In the rows, 128 means zero.
Each row is followed by its class number.
[110  73 143 160 100 122 101 130 111 172 105 109 129 126  95 128 135 143
 182 115 109 153 120 111 121 178 149 118 152  99 142 181  90 123  80 124
 103 173 141 140 229  81 143  87 138 177 125 151 171 128] : 12
[ 82 100 123 131  88 144 109 148 130  79 146 115 126 118 151 134  98 142
 187 132 166 133 120 143 114 154 143 153 106  84 124 128 173 158 152 120
  91 162 130 127 158  91 120 143 138 151 127 122 141 129] : 7
[113 101 136 118 113 108 113 145 116 106 131  88 104 120 159 118 120 132
 127 131 164 187 129 117 151 169 116 119 158 112 119 137 113 161 110  93
 131 145 121 161 142 130 115 122 144 164  98 103 132  97] : 11
[137 145 139 113 124 116 106 144 139  95 123 127 162 116 145 136  84 150
 156 143 193  97 133 114  82 135 117 118 130  74  82 121 112 137  91 116
 163 108 127 151 137 146 141 135 145  84 164 129 139 147] : 3
[123 132 134 132 110 143 121 115 113 102 142 132 143 132 133 151 108 137
 119 146 131  93 130 145  94 129 151 131 113  82  98 127 139 130 120 138
 102 102 134 130 157 133 126 136 108  69 164 131 136 155] : 1
[ 93 104  98 130 117  88 155 132 143 155 146 133 179 136 157 141 148 133
 113 140 186 135 127 149  99 171 141 112 139 130 173 140  85 131 143 199
 134 102 123 105  92 100 112 118 162  95 120 104 174 129] : 10
[118 139 117 147 120 139 120 101 138 113 107 117 125 116 117 145 100 122
 178 136 114  88 121 152 140 152 170 146 129 123 103 108 122 154  91 125
 130 125 153 125 180 119 103 145 129 123 123  96 158 125] : 11
[122 145 116  98 118 152 146  89 102  72 115 122 109 129 104 138 122 137
 152  98 127 102 117 169 121  95 133 118 155 160  74 148 153 108 119  83
 142 126 123 146 164 131  93 138 160 153 105 138 181  96] : 1
[133 115 128 137 128  99 152 144  87 133 139 119 106 119  99 135  92  82
 179 126  80 175 119  78 152 111 164 152 126  70 113 132  78 130 143  81
 117 124 122 141 120 111 136 135 156 189 114 125 112 119] : 11
[141 151 137 158 142 113  90 110 124 116 122 116 123 140 114 138 102  88
 121 123 129 108 144 145 138 138 105  99  98 145 136 145 128 102  99 128
 134 118 130 138 204 128 138 115 174  86 116 161 124 111] : 2
[142 139 152 130 143 125 113 126 139 116 113 112 126 112 104 134  93 125
 151 128 113 144 138 133 124 142 111 146  94 117 135 124 143 120 100 103
 140 118 131 150 167 134 146 112 155  93 130 170 147 122] : 1
[111 115 128 134 122 139 120 146 148  88 118 102  93 126 157 122 135 102
  86 123  87 116  97 119 137 144 128 152 161 103 136 123 112 151 120 135
 147 133  99 156 138 119 141 111  54 124 133 151 152 131] : 6
[136  93 107 128 117  95 108 113 124 140 135 112 167 142 144 130 118 127
 173 163 209 139  95  94 108 139 142 123 148  77 130 105  76 143 134 147
 137 104 139 155 112 133 108 137 151 117 115 103 117 150] : 11
[129 123 146 123 134 121 146 191 114 148 152 106 144 108  90 134 141 153
 125 147 161  83 138 120 122 147 110 132 115 126 121  98  70 129  84 120
 120 122 126 116 142 130 103 149 103 172 124 147 113 149] : 7
[ 99 115 121 148 120 116 152 159 121 110 125 115 125 128  98 133 141 132
 141 105  88 139 135 130 135 146 125 122 127 107 135 128 130 122 114 117
 139 122 102 115 137 119 135 116 120 172 150 153 139 103] : 2
[ 91 144 148 143 108 164 159 101 124 151 142 136 118 117 101 127 122 128
 194 137 131 102 115 123 159 104 123 126 133 150 102 115 146 126  91 108
 125 120 136 138 164 145 102 154 133 163 106 128 108 142] : 7
[ 81 102 145 130 119 126 151 150 148  88 112 132 140 139 137 140  97 167
 162 129 133  81 131 119 115 133 138 120 109  43 111  98 139 130 100 118
 136 116 140 141 163 118 139 114 101 139 118 158 149 109] : 10
[141 140 138 103 152 128 137 158 131 116 147 143 139  93 106 148  93 134
 123 144 120  95 145 114 102 109 141 123 107  51 102 107  88 141 130 110
 108 119 137 121 134 142 133 149 140  72 140 145 148 132] : 4
[118  95 140 141 134 118 115 136 111 112 131 107 120 119 148 114 130  79
 135 137 150 161 127 120 128 177 119 111 171 117 162 128 124 125 110 117
 108 142 115 153 143 144 117 111 159 181  93 172 109 144] : 3
[115 120  96 138  88 129  78 128 128 132 122  95 120 110 142 110 115 142
 153 121 116 136 130 132 108 133 116 140 161  80 139 124 131 151 158 124
 101  91 145 126 128 120 132 124 100 151 183 103 110 156] : 6
[149 138 158 162  74 122 136 148  80 110 138 134 138 166 144 117 125 109
 131 137 196 138 112 117 120 172 141 123 139  92  97 117  61 137 109 125
 101 141 133 143 145 118  84 124 118 160 134 120 117 139] : 11
[110 125 147 126 121 118 122 131 132 134 147 132 143 110 136 143  99 139
 183 149 149 133 140 127 117 130 134 125 115  78 108 108 147 129 109 127
 150  81 142 142 146 127 130 150 121  84 165  99 118 108] : 8
[ 90 113 140  90 114 104 118 112 148 118 168 134 143 137 154  97 105 133
 174 135 161 192 149 132  94 143 134 119 137 113  97 172 150 120 107 112
 123 124 139 148 131 157 107 124 136 177  96 106 145 146] : 4
[158 120 158 140  85 133 126 109  78 149 123 128 111 104 129 132 139 134
 168 156 128 122 121 111 115 141 141 131 130  98 118  98 155 131 122 114
 154 155 132 166 154 136 115 135 134  91 114 135 161 149] : 5
[138 137 140 114 132 137 129 132 135 132 132 141 143  99 127 141 109 169
 156 141 139 119 132 123 112 133 129 151 118  78 116 102 139 143 133 128
 154  94 132 128 119 139 135 129 131 100 192 115 127 126] : 4
[113  91 136 161 100  96 131 127 117 158 116 126 134 136 167 135 144 105
 147 154 155 138 118 133 138 185 143 118 158 103 112 149  83 120  98 165
 136  88 115 157 153  93 116 120 149 133 111 115 157 171] : 6
[ 97 103 155 129 108 132 143 114  94 121 141 134 116  98 135 161 112  95
 124  99 131  66 124 175 121 120 119 136 145 182 110 112 100 113  84 141
 162 119 126 143 177 109 101 131 143 157  48 131 141 160] : 7
[111  93 141 120 123 116 129 124 156  75 121 119 145 136 152 124 123 144
 151 148 144 140 140 117 127 138 121 134 123 117 126  90 128 126 114 129
 131  99 142 116 143 111 143 114 113 118 123 152 168 108] : 11
[140 135 147 147 123 143 155 112 114 106 135 124 139 168  94 155  77 105
 154 152 118 102 140 148 148 153 155 151 114  90  80 110 153 147  81 137
 110 120 145 116 182 130 107 124 169 146  86 105 170 178] : 9
[138 102 116 102 110  95 125 145  89 120 139 133 120 134 116 156 126 109
 114 147 156 114 144 157 132 126 126 142 134 152 160 148 145 124 134 137
 107 114  89 102 174 113 113 122 136 165 108 102 184 146] : 6
[122 156 160 111 133 124 102 160 159  92 132 128 134 120 106 144  93 115
 110  88 155 113 152 145 132 133 106 118 132 155 105 157  48 102 109 113
 153 128 121 149 163 121 114 112 158 105  90 160 135 136] : 4
[ 95 108 133 137 121 106 123 138 143 160 102  92 101 115 139 127 136 129
 136 139 116  98 106 145 151 164 131 157  99 168  63 173  95 123 101 119
 122 117 152 165 156 114 119 107  99 156  91  99 185 132] : 4
[113 113 141 124  98 118 163 147 123 159 136 123 131 144 156 148 130 136
 167 118 124 133  90 119 105 118 130 149 135 148 155 166 114 136 133 121
 118 136 138 162 160 127  89  69 115 202  31 119 176 108] : 0
[126  75 130 101 119 130 157 125 122 112 122 152 116 120 160 127 150 120
 129 134 114 139 108 127 116 133 123 132 127 138 105 108 136 123 147 139
 109  77 127 138 155 136 140 114 157 108 106 123 152 130] : 4
[140 129 136 129 120 161 156 137 126 113 136 139 145 117 126 135 127 140
 123 114 147 109 127 129 106 144 129 161 150  92 100 127 112 136 123 120
 103 112 124 146 131 160 132 122 144  99 146 125 139 136] : 1
[147 120 170 130  99 156  98 136  88  88 128 127 127 150 150 162 151 153
 135 119  82 149 109 118 142 131 119 150 143 155  85 163 121  96  99  85
  88 122 118 167 130 135 150  74 131 205  53 140 202 113] : 6
[144 163 114 113 101 145 153 132  90 163 113 120 131  95 108 118 198 130
  74 105 100  96 139 136 117 118 150 122 162 148 116 125  92 116 124 136
 166  65 137 140 186 147  74 153 115 102 156 133 116 156] : 1
[ 65 113 128 151 130 134 191 103 134 154 138 136 112 128 164 117 151 119
 179 146  88 140  92 148 131 163 144 135 144 128 127 106 125 131 113 136
 128  90 134 117 155 124 117 113  73 216 116 104 155  80] : 0
[138 158 159 124 100  99 146 150  96 117 135 131 118 153 149 126 135 113
 102 146 204 128 151 139 116 149 122  94 109 125 139  93 123 135  94 143
 208 136 118 147 162 124  69 142 147 119 121 123 109 173] : 2
[ 87  66 140 155  87 105  82 148 105 175 110 148 137  77 151 163  98 145
 139 110 192 121 119 134  89 127 131 150 171 122 168 136  77 134  94 155
 110 100 128 118 161 103 133 130  96  83 122 113 116 141] : 12
[122 122 150 149 111 133 135 146  84 123  97 117 143 141 140 150 123 151
 139 146 107  75 136 156 115 171 142 105 119  82 101 150 116 141  55 127
 111  90 144 140 172 116 113 107 126 149 153 109 181 164] : 12
[113 155 130 152  68 121  99 109 115 116 122 112 105 135 127 131 141  93
 107 119  46 152 103 165 139 147 131 139 145 155 116  96 104 130 142 110
 126 166 123 125 122 123 103 124  53 159 100 126 178 108] : 12
[121 100 129 104 104 127 169 106 170  86 145 132 144 130 117 138  93 159
 158 108 121 122 121 128 101 127 130 138 146 108  92 106 132 122 116 133
  93 118 124 127 124 117 133 126  97  87 131 163 158  77] : 10
[ 95 129 118 150  71 127 167  93 106 145 126 116 129 149 162  88 127 125
 127 121 129 165  98 151 138 166 150 132 151 117  83 124 117 123 149 148
 144 125 127 140 108  98  89 124 115  98  90 125 139 182] : 6
[130 126 137 105  96  91 149 130 145 138 124 120 115 140 140 144 128 157
 148 114 160 133 151 125 111 116 141 104 134 138 164 149  88 124  56 137
 167 147 112 180 186 120 120  98 123 147  85 115 173 143] : 6
[112 107 124 125  78 131 108 131 136  97 116 108 129 160 139 129 137 122
 140 147 114 136  99 158 121 193 145 153 138 161 126 142 127 116 148 121
 125 128 112 140 154 118  87 113 111 176 116 125 162 159] : 3
[106 144 152 111 107  95 147 150 122 139 133 151 147 146 165 147 118  98
 120 130 166 138 143 122 130 139 148 133 148  84 166 117 133 152 131 155
 107  92 121 155 139 140 118  89 121 164 147 107 132 171] : 8
[127 157 136 133  93  99  91 136 121 135 108 121 122 173 148 129 110 170
 134 158 175 150 131 126 136 159 180  86 143 106 112 128  95 160 129 137
 155 145 138 136 207 102 113 103 108  62 164  98 109 153] : 8
[142  81 122 138 110 115 161 153  96 123 111 126 137 149 143 118 147 114
 121 132 108 144 107 124  89 147 136 140 136 124 161 143 124 136 103 158
 159  86 133 116 159 102 106 108 153 110 124 125 182 118] : 12
[147 117 129 141 147 128 160 130 137  88 112 111 110 126 122 128 177 128
 170 150 105 133 143 122 173 129 128 115 125 140 118 129 136 132  97 131
 144 145 113 123 167 120 127 113  70 196 100 156 155 110] : 10
[104 146 135 123 121 109 123 116 148 115 136 136 171 162 131 145  54 157
 109 141 159 110 135 126 115 118 142 139 146  75  97 111 105 150 114 136
 127 114 139  96 109 112 139 126 119  98 141 137 152 150] : 9
[ 72 125 139 165 114 154 158  79 113 117 151 128 141 112 162 137 102  85
 120 101  88 110 149 157 149 145 142 140 181  41  75 165 107 101 117 133
 128  75 121 148 146 105 121 157 139 164  84 137 143 147] : 0
[120 133 134 112 115 137 132 103 125  74 159 131 157 147 134 128 101 124
 128 132 150 118 153 125 119 129 131 117 143  70 109 102 128 117 131 121
 137 102 134 130 164 145 123 134 154  81 114 147 141 132] : 2
[134 162 147 163 126 127 146 116 136 132 108 125  96 121 123 146 142 120
 174 119 149 166 119 146 157 137 118 128 137 166 131 128 124 110 130 115
 121 141 109 153 150 119  95 120 154 173  99 156 136  84] : 0
[117 129 125 110 131 124 135 129 131 122 127 138 136 123 152 142 103 149
 144 128 175 115 139 149 126 107 135 110 120  76  89 115 180 131 130 140
 129 109 120 134 108 145 127 141  96  81 140  91 126 135] : 9
[ 93 106 107 143  98 110 113 100  93  98 132  70 110 123 126 164 108 143
 111 131  91 111 126 152 161 156 126 136 120 115  92 150  92 119  96 102
  94 114  98 167 138 111 151 141 125 193  86 121 155 121] : 10
[116  95 152 144  62 132  82 100  88 108 129 123 149 125 131 143 135 119
 193 115 122 125 116 131  90 162 137 162 169 203 157 138 110 111 132 128
 133 108 148 137 174  96 120  83 158 158 119 149 153 138] : 0
[ 89  86 116 123 152 141 141 108  65  89 136 125 126  76 121 155 108 122
 203 110  83 113 117 120 121  92 160 138 138  91  99 153 136 135 118  90
 105 107 125 128 159 121 159 134 132 197 101 139 140 103] : 0
[ 99 139 162 122 103  95 123 121 126 107 144 115 123 194  93 115 101 101
 138 171 143 167  99 134 150 175 111 130  92 176  99  85 115 108 123 100
 126 130 119 138 169 142 109 110 172 161  91 155 159 131] : 7
[135  79  84 152 118 118 157  95 136  96  94  95 116 127 155 131 119 139
 104 132  65  59 112 165 106 160 124 163 134 110 130  95  62 110 130 120
 130  82 121 150 141 103 142 135 140 142 115 138 183 113] : 11
[128 119 101 141 116 115 142  89  95  89 111 104 105 119 142 130 123 131
 141 103  95 187 138 166 182 124 161 122 152 114  52 126 106 139 144 123
 145 124 113 121 142 107 129 128  80 156  99 101 120 124] : 9
[ 98 114 111 154  80 130 153  76 114 123 157 112 118 132 140 122 108 133
 181 135 155 166 152 137 131 102 162 137 126  88 119 123 133 130 143 157
 118 109 144 127 195 117 114 128 135 136 106 101 114 183] : 7
[ 95 126 139 167  99 137 118 108 157  89 126 139 126 127 191 137 142 133
  93 102 147 161 168 134 147 116 151 128 185  97  66 152 132 125  84 156
 139 138 129 116 123  81 120 169 109 138  85 129 139 128] : 11
[126 140 148 132 104 127 107 115 137 104 146 133 151 127 126 138  81 126
 157 128 152 143 120 129 122 124 113 125 122 104  84 109 121 148 138 126
 119 125 141 127 137 139 118 126 111  79 116 136 118 126] : 5
[133 122 112 109 176 123 118 162 163 102  94 121  78 137 123 126 100  97
 129 135  87  89 111 129 137 134 153 163 142  91 131  75 110 142 180 107
 123 124 126 129 147 145 134 109  90 157 117 130 125 156] : 5
[112 113 139 132 143 114 162 131 139 107 123 149 127 138 134 138 101 133
 149 151 149 119 117 129 106 117 142 138 121  60 114  75 150 133 128 139
 119  80 125 134 151 147 125 131  95 119 176 139 115 120] : 8
[113 110 122 136 120 125 151 129 152 112 127  95  84 143 163 160 133 131
 134 138 116 144 108 172 139 150 134 117 104 129  70 123 138 141 123 164
 132 130 118 139 144  79 120 121  89 145 121  79 163 133] : 9
[107 131 127 148 138 141 149 147 132 120 118 125 125 128 115 163 123 106
 127 107 112 102 119 133 151 153 153 143 176 101 114 148  30 121 104 127
 116  88 120 135 159 105 115 124 156 177 108 130 170 140] : 2
[124 102 151 101 105 141 147 119 140  96 139 154 146 122 122 125 104 123
 178 125 139 140 136 112 126 116 138 150 116  63 142 106 153 145 140 123
 107 122 127 147 135 149 135 126 118 117 156 139 138 146] : 7
[109 131 103 168 142 104 116 106 102 119  99 127 101 131 122 142 125  85
 157 112  73 117 138 150 160 124 156 115 163 131 153 138 108 112  75 127
 156  92 105 127 145 135 156 122 138 196  92 105 155 120] : 5
[114  98 116 118 128 124 125 105 160  95 159 138 188 120 149 134 107 161
 145 144 156 125 143 136  84 148 143 149 108  78 133 129 138 130 129 146
 139 128 123 130 133 122 127 156 149  80 129 151 139 125] : 6
[135 100 115 126 102  85 175 119  99 164 132 126 127 127 153  84 115 133
 139 144 149 142 124 115  94 140 140 115 131  65 179 140 102 143 111 134
 125 104 120 152 161 131 113 118  82 122 177 138 119 123] : 6
[ 89 144 179 144  88 134 109 117  88 136 150 140 142 129 127 156 101 118
 147 127 156 165 135 124 143 132 152 150  93 111 173 135 174 114 127 161
 121 112 124 125 169 123 124  82  88 125 128 141 120 168] : 10
[ 82 140 125 129 103 103 111 150 104 161 128 148 152 123 110 146  70 139
 109 103 148 108 127 121 158 140 157 166 117  81 126  91 144 139 140 114
 102 131 109 102 144 132 152 133 114 121 126 103  83 123] : 11
[134 126 135 109 111 129 145 137 161  95 139 142 131 146 119 117 106 130
 164 145 157 123 138 124 122 118 136 131 116  66 110  96 150 156 156 130
 121 134 132 130 144 154 114 130 102  94 175 114 123 143] : 7
[150 115 146 104 128 122 125 133 146 112 140 143 129 111 145 134 125 136
 165 139 170 149 149 122  92 121 128 135 113  96 144  70 142 126 121 131
  92 144 141 134 132 150 141 125  99  90 132 121 147 115] : 12
[116 134 141 158 158 126 139 128 109 140 125 109 122 123  82 137  85 100
 178 141 139  76 121 103 164 124 119 137 120  64 163 109  46 126  99 101
 117 124 121 145 164 134 161 111  97 189 120 150 119 139] : 0
[141 112 135 134  79 128 144 115  94 117 114 114 109 145 100 131 146 101
 158 149 161 101 113 119 146 140 161 136  91 114 100 108 131 141 143 160
 107 115 144 169 184 144 107  96 121  83 166 102 133 198] : 4
[ 83  98 142  95 106 103 112 108 114 197 135 126 154 101 120 138 106 107
 112 142 147 140 151 150 162 128 109  91 109 135 171 143 116 142 112 144
 162 102 142 120 136 136 106 140 112 101  99  80 107 197] : 3
[135  77 135 125  88  78  90 164 144 148  98 142 184 116 118 168 117 137
 156 142 132  74 151 117 121 153 120 126  84  97 178 101 116 134  90 143
 142 105 118 153 139 129 152 142 145  62  85 133 146 164] : 5
[119 102 132 140 169 118 141 166 188 100 132 132 123 120 177 137 147  75
 106 159 116  79 112 134 103 180 136 166 102 150 160  78  96 132 140 145
 132 163 121 143 164 149 131 105  88 153  81 162 118 132] : 3
[107  91 132 145 104 139 139 136  98 138 133 119 128 111 117 130 135 163
 154 106 121 142 129 119 103 126 125  76 120  70 130 114  44 118 127 117
 121 108 162 150 139 124 126 124 139 130 126 128  92 112] : 10
[119 155 141 121 109 137 135 133 126  94 143 158 142 128 142 146  97 135
 173 133 149 142 118 126  97 107 141 123 104 122 109 120 138 153 117 123
  96 118 122 126 145 149 131 128 104 112 160 118 122 129] : 9
[108 174 156 140 116 137 159 178 158 101 117 130 139 155 117 142  83 143
 166  97 141 146 140 131 162 130 144 131 145  59  90 168 166 144 127 118
 128 133 112 138 119 104  98 104 113 134 152 138 139 126] : 8
[100 106 140 156 146 130 161 164 135 146 124 119  95 152 181 114 130 129
 122 141 118 168  89 129 139 177 138 154 125 103 114 104  85 130 112 127
 196  95 119 152 133 126  88 137  98 190  69 105  62 156] : 2
[ 91  96 115 148 118 135 157 106 163  80 151 121 129 161 134  99 119  96
 150 133  82 114 119 114 104  95 140 142 105 103  97 151 135 115  90 146
 133 125 146 132 133 123 126 144  87 158  74 154 143 153] : 4
[ 68 126 158 128 122 145 156 132 170  90 124 149 125 126 152 125 118  84
 177  76 119 151 118 121 155 159 169 134 145  81 130 118 114 109  78 129
 139 141 133 173 123 108 125 133 114 164  62 151 160  80] : 10
[152 143 130 153 164 144 129 165 121  76  82 107  93 113 126 122 127 118
 119 107 139 129 122 156 127 158 166 183 112  97 160  80 160 135 135 130
 142 132 127 158 173 170  98  98 148 118 102 158 153 121] : 7
[103 150 136 160  88 111 136 136 114 113 126 116 124 156 150 145 118 124
 109 132 171 141 107 129 126 170 149 128 146 117 136 111   4 142  94 172
 153  73 118 139 202 113 128  85 102 135 138 101 138 152] : 10
[118 127 131 138 113 133 136 128 111 134 135 133 136  91 133 129 102 151
 150 132 136 108 129 124  86 125 135 128 108  62 108  89 136 134 129 133
 103 104 146 128 112 141 135 146 104  71 163 134 106 137] : 10
[104  75 147 117 102 120  62 128 209 134 130 131 154 140 107 121 146 128
 151 122 111 166 125 124 124 151  85  99 108 133 131 126  90 149  81 121
 102 175 139 154 178 160 122 146  43 179 108 128  72 130] : 12
[152 112 124 109 163 127 135 132 137 134 130 114 107  90 110 132 138 149
 141 164 118 111 122 114 115 134 121 140 124 111 144  76 133 143 129 116
 113 139 122 117 136 143 145 140  89 122 154 153 154 106] : 5
[120 125 129 127 122 113 118 132 126 119 156 133 152  97 131 164  83 155
 130 137 140 106 151 136 102 129 135 134 153  56 114 108  97 135 132 127
 117  96 127 115 125 130 135 129 142  96 144 131 146 116] : 4
[130 130 139 119 103 123 107 145 127 102 124 128 140 113 121 137  86 153
 151 140 141  83 136 128 110 131 134 143 126  72 105  91 139 143 118 115
 130 107 115 137 164 137 123 150 104 101 166 151 103 163] : 7
[159 132 137 135 148 123 124 149 122 100 141 131 148 136 129 143 108 118
 142 150 134 110 135 118 104 147 111 131 132 122 149 110 145 152 112 116
 106 153 114 125 124 151 129 116 161 127 134 152 107 127] : 12
[ 68 101 140 131  49 133 178 127  83 122 140 136 130 122 166 117 135 149
 104 116 102 175 126 159 141 148 159 134 135 109 112 148 180 164 145 131
 143 126 113 134 133 127  80 136  62  91 125  97 121 131] : 8
[132 120 133 136 148 132 138 127 164  82 132 146 160 118 132 155 119 128
 144 138 147  95 133 116 135 119 129 129 133  85  95 109 106 148 140 141
 122 123 131 129 132 128 125 129 142 110 134 172 113 121] : 4
[103  92 145 148  93 122 143  92 102 104 127 112 138 176 150 130 128 119
 131 143 121 115 113 120 123 140 128 117 155 163 133 162 183 138  93 145
 108 130 132 140 131 111 117  93 153 128  90 166 161 141] : 0
[ 92 118 135  99 112 120 171 102 130 103 138 157 146 134 139 138  83 142
 155 122 150 110 122 127 113  98 144 127 124  82 127 102 151 140 123 132
 134 109 127 135 131 134 136 112 118  88 145 128 160 116] : 6
[ 90  95 130 148 109 112 162 100 112 112 134 115 133 139 129 117 133  84
 158 144 104 127  92 137 128 146 111 144 109 105  82 110  84  93 122 127
 187  81 124 162 167 113 126 126 155 176  81 136 196 130] : 6
[ 92 113 114 127 131 110 184 106  61 124 122 133 134  94 114 142 128 133
 139 114 146 132 109 146 110 121 149 151 143 154  98 111 142 128 122 131
 158  87 113 125 105 124 101 138 207 153 135 140 146 136] : 6
[ 97 113 131 159 162 172 139 113 124  92 143 103 123 125 138 124  84 107
 174 104 106 149  97 132 155 145 128 151 154 105 172 118 104 149 113 129
 136 118 125 120 160 130 133  74  86 206  93 136  82 134] : 11
[ 97  89 116 120 109 109 145 176 109 192 165 118 125 100 156 126 131 126
  91 137 138 114 114 120  99 155 130 149 131  74 177 148 104 149 166 148
 125 128 121 131 107 126 122 124  72 121 136  80 122 122] : 10
[ 93  98 145 132 131 113 104 150 133  96 127 109 133 132 112 114  93 126
 176 143 139 150 130 129 112 135 113 123 106 102 117 150 133 122  84  91
  99 123 151 135 117 122 139 140 127 131 113 142 186  98] : 8
[157  66 119 122 111 110 136 131 153  82 150  92 126 165 102 118  99 115
 180 159 123 128 134 129 122 186 103 111 148 131 134 109 130 145 142 104
  72 144 122 138 198 149 138  75 158  80 110 149 121 109] : 1
